Known rows:
z339: [ 12   6   3  11 -23 -13  -9  -6  13   7 -30   1  12  15   8  11 -23  -2
 -13  -1  -8 -21  -2  11  15  12   3   5  -7]
z436: [  6   1   7  11 -16 -16  -7   0  19  15 -12   4   5   4   9   5  -4 -22
   0  -1  -4   2   6  10  18   5   3   9  13]
z836: [-11  16  -5 -12  -8 -22 -11  -3   0  15   7  -8   7  -5   4 -13  -4 -14
   5   4  -5  -3   3   8  -8   0 -17   4  -3]
z949: [-11  12  16   6   0  -1   1  27  16  13 -14  22  25  10   7   2   1 -38
  14 -21  -8 -17 -18   7   2  -2   1  19  28]
z23: [  6   9   4   9 -19 -22  -5   1  20  14 -11   0   3   6   6   1  -5 -18
   2   3  -7   0   3  10  10   5   4   7  10]
z812: [ -9  18 -16  12  -3 -13   6  -3  -5   3  -5  -4  17 -11  -2 -26 -15 -11
   3 -10 -10  19   8  31 -14  -3   8  24  -2]
z305: [  9   2   4  17 -17 -19  -2   0  19  11 -14   4   7   4   6   2  -8 -21
   2  -1  -7   5   3  14  12   5  10  13  11]
z468: [  8   1   6  11 -18 -32 -12  -2  21  18 -10   0  -5   7   5   7  -3 -15
  -5  10   6   9  13   9  19   4  -1  10   8]
z53: [-16  26  -8  -9 -11 -23  -5  -3   5  13   1 -12   6   0   2 -21  -5 -13
   6   5  -9   2   2  15 -13  -2 -13   7  -5]
z902: [-22  16 -11  -8  -9  -3  -2  -3   0  14  -3 -14   7  -5   3 -22   0 -20
   1  -2  -9   4   4  25  -1  -2 -10  13   1]
z207: [-12 -22   4  -3   7  25  -8  -9 -41  10  15   8  27 -40  10 -11  -3 -26
 -16  -3  -9   1  14  12  25   1 -16  24  12]
z872: [ 14   0  -5   7 -23 -28  12   7  12   4   8   0   8  -8   4  17  16  -6
   6  -3  -2 -20   1  32   6  27   9   8  12]
z164: [-10  17  -2  -2 -11 -16  -2 -11   3  12  -1 -10   7  -8   4 -22 -10 -18
   6  -1 -14   9   7  22  -5   0  -7  11  -4]
z315: [  9 -13   7  13 -13 -21  -3  -5  23  10  -6   8   5   7   3   2 -10 -15
   7   0  -4  -3   4   9  13   6  -2   2  11]
z675: [ 23   0   7   6 -23 -21   2 -11  20  12  -6  -3   1 -11  11  12   1 -18
   7  -4 -16  -8   6  22  18  22   7   1   9]
z15: [  5  -7   3  14 -13 -19  -4   2  20   9  -3   8   8  12   3   4  -4 -13
   2   1   1  -5   1   6   9   3  -2   7  12]
z308: [-14  16  -9  -4  -9 -16  -3  -4   1  11   3  -8  10  -3   1 -19  -6 -14
   6   0  -7   4   6  18  -9  -3  -9  11  -4]

Facts:
z100 κ z338; z110 κ z758; z128 κ z76
z157 κ z273; z164 κ z199; z166 κ z9
z189 κ z392; z200 κ z278; z203 κ z817
z214 κ z52; z23 κ z461; z245 κ z292
z247 κ z143; z262 κ z36; z275 κ z872
z278 κ z695; z283 κ z736; z284 κ z874
z293 κ z843; z305 κ z764; z315 κ z955
z323 κ z596; z333 κ z750; z338 κ z384
z339 κ z393; z340 κ z383; z362 κ z558
z376 κ z390; z384 κ z548; z385 κ z682
z390 κ z421; z391 κ z428; z393 κ z434
z407 κ z453; z421 κ z214; z424 κ z878
z428 κ z56; z433 κ z376; z434 κ z805
z436 κ z566; z453 κ z283; z468 κ z875
z492 κ z400; z495 κ z679; z507 κ z810
z548 κ z949; z549 κ z962; z558 κ z407
z56 κ z979; z566 κ z492; z596 κ z495
z598 κ z157; z609 κ z203; z628 κ z986
z631 κ z299; z632 κ z819; z643 κ z110
z650 κ z598; z660 κ z395; z668 κ z293
z669 κ z262; z675 κ z756; z682 κ z340
z693 κ z977; z695 κ z643; z699 κ z668
z702 κ z247; z736 κ z245; z745 κ z702
z756 κ z391; z758 κ z609; z76 κ z333
z764 κ z161; z778 κ z995; z79 κ z379
z805 κ z323; z810 κ z433; z817 κ z79
z819 κ z699; z827 κ z284; z843 κ z503
z864 κ z507; z872 κ z362; z874 κ z127
z875 κ z669; z885 κ z189; z9 κ z437
z900 κ z767; z907 κ z980; z911 κ z549
z915 κ z81; z935 κ z786; z971 κ z148
z977 κ z166; z979 κ z275; z980 κ z31
z995 κ z729; z100 γ z598; z100 γ z664
z119 γ z710; z119 γ z315; z119 γ z911
z119 γ z664; z127 γ z255; z127 γ z599
z143 γ z271; z143 γ z278; z153 γ z255
z153 γ z292; z153 γ z165; z164 γ z907
z203 γ z977; z203 γ z128; z207 γ z702
z207 γ z609; z207 γ z384; z207 γ z418
z214 γ z608; z214 γ z289; z214 γ z418
z232 γ z699; z24 γ z339; z24 γ z962
z24 γ z598; z24 γ z173; z245 γ z543
z253 γ z507; z284 γ z436; z284 γ z56
z293 γ z507; z303 γ z778; z303 γ z421
z308 γ z686; z31 γ z702; z31 γ z273
z31 γ z56; z323 γ z872; z323 γ z473
z333 γ z289; z333 γ z202; z36 γ z702
z36 γ z643; z36 γ z64; z379 γ z825
z383 γ z825; z383 γ z390; z400 γ z393
z400 γ z273; z400 γ z949; z400 γ z418
z407 γ z977; z407 γ z23; z433 γ z130
z433 γ z979; z440 γ z702; z440 γ z609
z440 γ z900; z440 γ z979; z456 γ z421
z461 γ z215; z489 γ z315; z489 γ z827
z489 γ z459; z492 γ z289; z503 γ z76
z503 γ z385; z52 γ z643; z52 γ z165
z53 γ z679; z53 γ z9; z53 γ z354
z54 γ z9; z54 γ z292; z54 γ z660
z552 γ z384; z596 γ z391; z596 γ z695
z596 γ z76; z631 γ z507; z635 γ z273
z642 γ z393; z642 γ z434; z650 γ z750
z650 γ z668; z677 γ z608; z677 γ z390
z680 γ z507; z680 γ z878; z682 γ z907
z682 γ z199; z682 γ z362; z693 γ z810
z711 γ z805; z711 γ z459; z729 γ z568
z729 γ z392; z729 γ z817; z729 γ z468
z729 γ z165; z736 γ z900; z736 γ z997
z80 γ z202; z81 γ z15; z81 γ z628
z81 γ z459; z812 γ z305; z812 γ z608
z812 γ z199; z819 γ z9; z819 γ z767
z836 γ z875; z836 γ z11; z836 γ z599
z856 γ z391; z856 γ z289; z856 γ z395
z864 γ z166; z864 γ z979; z870 γ z76
z870 γ z459; z874 γ z161; z874 γ z810
z874 γ z266; z874 γ z173; z876 γ z130
z876 γ z608; z876 γ z384; z876 γ z421
z876 γ z955; z885 γ z299; z885 γ z609
z902 γ z568; z902 γ z393; z902 γ z271
z910 γ z507; z910 γ z64; z914 γ z827
z914 γ z459; z915 γ z695; z915 γ z289
z915 γ z421; z915 γ z664; z929 γ z392
z929 γ z148; z929 γ z23; z971 γ z786
z971 γ z817; z971 γ z173; z971 γ z997
z982 γ z354; z982 γ z699; z982 γ z340
z982 γ z878; z982 γ z686; z982 γ z385
z986 γ z995; z986 γ z628; z986 γ z255
z986 γ z643

Rows:
No name comes twice in this set of rows, the named rows included.
[ -3   0   4   7   2  -8  -4  -7 -26   6  14   8  23 -25   2 -13 -13 -16
  -3  -1  -9   7  10  11   0   0  -5  18   1] -> z552
[ 16 -11   9   8 -20 -15   8  -5  -6   4  14   6   9 -24   8  19  15 -14
   0   1 -11 -20   5  25  22  26   4   8  14] -> z979
[-12  18 -17 -10 -13 -27  14   5  -5   3  20 -11  12 -12  -1  -8  17   1
   9  -2  -1 -19   1  40 -17  16  -9   9  -2] -> z407
[ -7  16  -7  23 -22 -18   6   8  18   4 -19  -2   5  15   2 -12  -4 -16
  -1  -1  -8  10  -1  23   2  -1  15  17   8] -> z825
[-22  -6  -9 -11  -3  20  -3  -7 -11  12   1  -9  15 -10   9 -19   4 -26
 -10  -6  -6   0   9  25  18  -2 -15  19   8] -> z635
[-10  24 -19  17  -4 -10  10  -1  -5  -3  -9  -6  16 -11  -2 -31 -17  -9
   3 -12 -14  26   9  38 -16  -3  13  26  -4] -> z677
[ -2   3  -6  -2   0 -23  -5  -6   2  12  10   0  13  -8   0 -15 -15  -9
  11  -2  -4   1   6  11 -11   1 -12   4  -3] -> z119
[  7  -6   9   6 -15 -23  -9  -3  21  15  -2   5   2   5   7   7  -5 -19
   5   5  -3  -8   1   3  14   6  -8  -1  10] -> z628
[-16   4  -1  -8  -3  -4  -6  -5  -4  15   4  -3  14  -9   4 -15  -2 -22
   0  -2  -4   2   8  16   5  -2 -16  15   4] -> z284
[-13  36   1 -34 -10 -39 -24   0  -1  28  21 -17  -2  -9   9  -7   2 -12
   5  17  -3 -17  -5 -13 -14   2 -34 -12  -7] -> z153
[  6  -4   9   9 -16 -11  -8   1   8  13  -6   6   7  -4   9   7  -3 -22
  -4   2  -7  -1   5   6  21   5   1  10  13] -> z900
[-30 -17  -3 -14   4  29  -8  -1 -27  14  10  -2  21 -17   9 -12  10 -28
 -17  -2   0  -6   8  16  26  -5 -23  25  14] -> z31
[  4 -10  -8  10  -5   2  -4   7   9  11 -11   4  14  -3   9   5  -3 -17
  -8  -8   2   2   6  16  20   4   4  22  19] -> z418

The same things again, as new rows of numbers:
Known rows:
z693: [ -1  -6  -1  30  -2  -1  13   7  -3  -7   8  -1  -4  -2  -5  28 -13   0
  -7  -2  -6  -8  -4  -6  -4   7  -4  -1   1   0   3 -10  -4   5  -5  -8
   0]
z81: [ 19 -10  -3  -9  23   1 -10 -12  -2  36  26   0  -5  -2  16  43  10  -2
  -7  41  -5  -9  16  -4  -5   1   3   0  -8   0   0  30   7  16   6  -1
  -1]
z878: [ -4  -4  -3 -12   1   5 -10  -1  -7  -9  -6  -3  -5  -1  -4 -12   9  -4
  -5  -5  -3   2  -4   0  -5  -8  -5  -3  -7  -3  -4  13  -5  -4   1   1
   0]
z489: [ 21 -10  -3  -6  29   0 -11 -14   4  40  28   0  -7  -2  28  55  22  -2
  -7  45  -6  -9  13  -4  -4   6   6  -1  -8  -2   4  40   2  12   7  -6
   8]
z436: [ -3  -5  -1  -6  -6  -3   0  -5   9  -8 -12  -1   5  -1 -10 -10  -3  -3
   6  -6   5   4  -8   0   2  -4  -3  -3  -4  -3  -4  -2  -8  -4  -5  -2
  -3]
z836: [ -3   3  -2   1   0  -1  -7   6 -13  -1  18  -1  -5  -2  -5   5 -11   4
  -7  14  -5  -9  16  -5  -4  -5  -3  -4  -1   7  -2 -11  12  15  -3  -1
   0]
z503: [  4 -10  -4   8   5   0  -9   0 -11   2  17  -2  -5  -1   4  23  -4   1
  -7  20  -6  -8  21  -5  -4   1   1  -5  -9   6   2   1   4   8   0  -9
  -1]
z143: [ -3  -5  -3  13  -3   0   3   4 -11  -9  24   0  -6  -1   5  10  -6   4
  -7  14  -5  -8  16  -5  -5   2  -2  -6  -7  13   0 -10   7   5  -4  -5
   0]
z473: [ -5  -1  -3 -12  -3   0  -9  -7  -3  -8  -7  -1  -5  -2  -5  -9   9  -3
   0  -4  -4   2  -6  -3  -5  -8  -3  -3  -7  -4  -5  10  -4  -5  -1   1
  -2]
z79: [ -3   3   0  -5  -2   3  -7 -12  -5  -5 -12  -1  11  -4  -8 -10  10  -4
   4  -7   5  -6  -9   2  -5  -5  -6  10 -10  -4  -4  13  -3  -3  -4  -8
  -1]
z110: [ -5   3  11  11   4  11 -10 -13  -9   0 -12  -1  22  -1  -8  -9  22  -4
  11  -7   9  -7  -7   8  -5   0  -4  21  -8  -3  -5  21   8  -3  -6  -3
  -1]
z907: [ -3  -3  -4   2  -3  -3   0  -7  10  -7 -12  -1   4  -2  -9 -10  -1  -4
   8  -7   2   9  -9  -6  -3  -6  -4  -4  -8  -4  -5  -8  -8  -5  -6  -8
  -2]
z812: [ -6 -11  -1  27  -2  -2  -5  -1 -12  -6  16  -1  -3  -1  35   3   5  14
  -5  11  -6  -8   0  -6  -5  20   3  -6  -3  11  14 -11   0  -2  -6  -9
  -2]
z100: [ -5  -1  -2  24   2   0  -7  11  -3  11   1   0  -7  -2  -3  18 -13   4
  -6  -2  -6  -9  -8  -5  -5   9  -3   1  18  -4   8 -11  -1  10  -4  -9
   0]
z598: [ -4   0  -2  -2  -3  -2  -6  -3  14  -7 -12  -1   5  -2  -9 -11  -6  -4
   7  -6   4   6  -7  -5  -3  -5  -4  -5  -1  -3  -4  -8  -8  -5  -6  -6
  -2]
z315: [ -1  -5  -4  -9   0  -2  -7  -9  11  -2 -12  -1   5  -1  -8 -11   5  -4
   5  -7   6   1  -9  -6   1  -6  -5  -3  -5  -4  -5   9  -6  -5  -4  -6
   0]
z468: [ -3   1   0  -7  -4  -2  -6  -1  14  -7 -13  -2   6  -2 -11 -11  -4  -4
  11  -6   2   6  -8  -4  -2  -6  -4  -5  -1  -3  -4  -5  -7  -4  -6   2
  -2]

Rows:
No name comes twice in this set of rows, the named rows included.
[ -3  -8  -2  27   5  -3  37  56 -10  65 -12  10  -1   0 -10  58 -12  -4
  -6  -6  29  -5  54  48  -4  13  -4  -2  -5  -4  -1   0  -5  -4  20  -9
   3] -> z293
[ -4  11  -4 -12   1  -1  -9 -15  14   1 -10   2  -2  29  30 -10 -12  -4
  -7  -5  11  -7  -7  -6  -5   1  -2  -5  54  -2  -5 -11   5   5  -4  -9
  12] -> z421
[ -2 -11   5  -6  12  33  30  42 -11  24 -11  -1  -2   5   2  20 -14  -1
  -7  -4  44  -5  14  40  -4  12  -1  -4  13  -2  -3  20  -6  -4  11  -3
  24] -> z507
[ -5  -2   5   5  -2   0  -7  -8   5  -8 -12  -2  14  -1  -9 -11   9  -4
  11  -6   6   0  -7   1  -5  -3  -5   0  -8  -3  -5   3  -5  -3  -5   1
   0] -> z278

The same things again, as new rows of numbers:
Known rows:
z461: [ -9  -3  13 -19   0   2   3  10  -1 -21  21  15  -3   2  -4  12   6  -2
   5  12   5  22 -16  17 -26 -18]
z812: [-18   6  18 -10  -3  12   6   5   5 -21  26  11  -4  17  15   6  16 -13
   5  14   2   9 -20  17 -25 -25]
z596: [-12  30 -28  19  -9  15  38  16   8   3  38 -30   2 -19  -9  23  15  20
   3 -20  14  13  -2  37 -38 -48]
z929: [-12  -5  15 -26   1   3   0  13  -4 -14  23  17  -2  -3  -9   9  10   0
   4   8   9  28 -15  15 -22 -20]
z245: [-21  13  21   1  -5  15   6   5 -15 -20  17  19  -7  -7 -22   7  16  -1
 -26  -8 -17  23   3   6 -12 -36]
z914: [-29  25 -17   3   3 -33  44  15 -27 -48   5  16   8 -16 -38  29 -18 -16
   9  -4  -6   2 -11  70 -48  21]
z407: [-33  12  33   3   5  27   4  12 -31 -16  17  24 -21 -17 -35  11  12  -5
 -48  -2 -22  28   7   3   8 -49]
z745: [  6   0  -6  11   0   0  -4  -4  -1  15 -14 -10   3  -4   2 -11  -3   2
  -3  -8  -2 -11   9  -9  18  11]
z977: [  4  -6  -8  11  -2   3  -7  -1  -1  18 -11  -9   8  -9  -2 -18   4   3
  -5 -14  -1  -8  12 -10  19   8]
z632: [  7  -7  -8   9  -2  -4  -5  -3   0  14 -12  -9   9  -8   2 -19   0   1
  -6 -10  -7 -16   6 -11  12  13]
z468: [  9  -4  -6   8   1  -1  -6  -3  -2  17 -13  -9   5  -7   0 -13  -1   2
  -3  -9   1  -8  10 -11  19  12]
z289: [ 46  32  -1  -7  18  -5  22 -33   5  39  31  -7 -38  -3  18  -2 -28  -6
  24   4 -19 -33  -5 -18 -14  -2]
z255: [ 21 -17  -2 -15   8  -5  -5   1 -13  17  -6   3   1 -12  10  -9 -11  10
  -1   4  13  10  -3  -4  20  12]
z599: [ 19 -12  -3  -9   6  -4   1  -4 -11  13  -8   0   0  -6  16  -5 -13   8
  -1   6   9   2  -3  -4  17  14]
z9: [  6  -9  -7   3   4   5  -8   3  -5  22  -6  -4   8 -12   1 -19   2   6
  -5 -11   6  -1   9  -8  20   7]
z609: [  5  30  -5  28 -15 -31 -31   5  31   3 -35   9   2  11  27   9   6 -11
  19 -23 -31  21   3 -24  34  19]
z292: [ 23 -12   2 -11   8  -3   1  -5 -22   9  -9   7  -4  -8  15  -6 -13  10
 -12   4   7   6  -3  -5  22   8]

Rows:
No name comes twice in this set of rows, the named rows included.
[-11  15 -24  18 -19  23  29  21  16   2  26 -37   9 -16  -3  24  25  35
  -3 -16  24  29  -5  25 -26 -56] -> z323
[-17  -3  12 -19   2   1  -3  16   0 -20  22  22   1   5   7   9  13  -6
   5   6   6  30 -17  17 -19 -20] -> z379
[-22  28  38   2 -18  46  -7 -23   7 -38   0   2  18  46 -42  -7  44  -9
  19   3  20  10  16  13 -24   7] -> z433
[-44  11  22   7 -11  24   8  -1  10 -42  23   9   5  41  54  -1  30 -33
  -2  25  -1  -9 -30  26 -22 -32] -> z876
[ 10  16 -12  10  -3 -25 -33  10  16  19 -19  14   6  -9  13  -2   2  -2
  15 -30 -15  28  13 -19  35  15] -> z643
[ 15  -4  -6  -2   7  -2   5  -9 -11  11  -3   0  -2   2  29 -10 -11  -4
   1   7   4 -15  -2   1  12  10] -> z664
[  8   1  -9  12   0  -3  -8  -3   2  14 -13  -6   4  -4   6  -9  -1   0
  -2 -11  -4  -7   9 -10  20  13] -> z200
[ -4   3   3  26 -14   6  -2  -8  12   0 -25 -19   8  13  15 -14   9  -5
  -7  -4  -9 -22   0 -10  19  10] -> z384
[-15 -10 -11  12  18   3 -11  11  23  38  -1 -23 -13 -10 -15  -5 -16 -13
  25  10   9 -35   3 -10  14  17] -> z391
[ 16   4 -17  23 -14   7  15  -1   9  23 -14 -37   4 -13   4   2   3  28
  -5 -14   9   4   3  -7  15  -6] -> z393
[-21  -6  13 -18   0   8   1  13  -3 -21  26  18   4   8   9   4  14  -7
   2  12   9  24 -18  19 -21 -23] -> z383
[ 17  -6  -7  -1   6 -10   7  -6 -11   4 -14  -3  -2  -3  14  -1 -16   4
   0   5   2  -9  -3   2  12  21] -> z15
[ -7   5  11  23  12  16   1  -5 -29  13 -19   1 -24 -14 -12  -1 -15  -4
 -42   5 -20 -14  13 -16  44  -9] -> z558

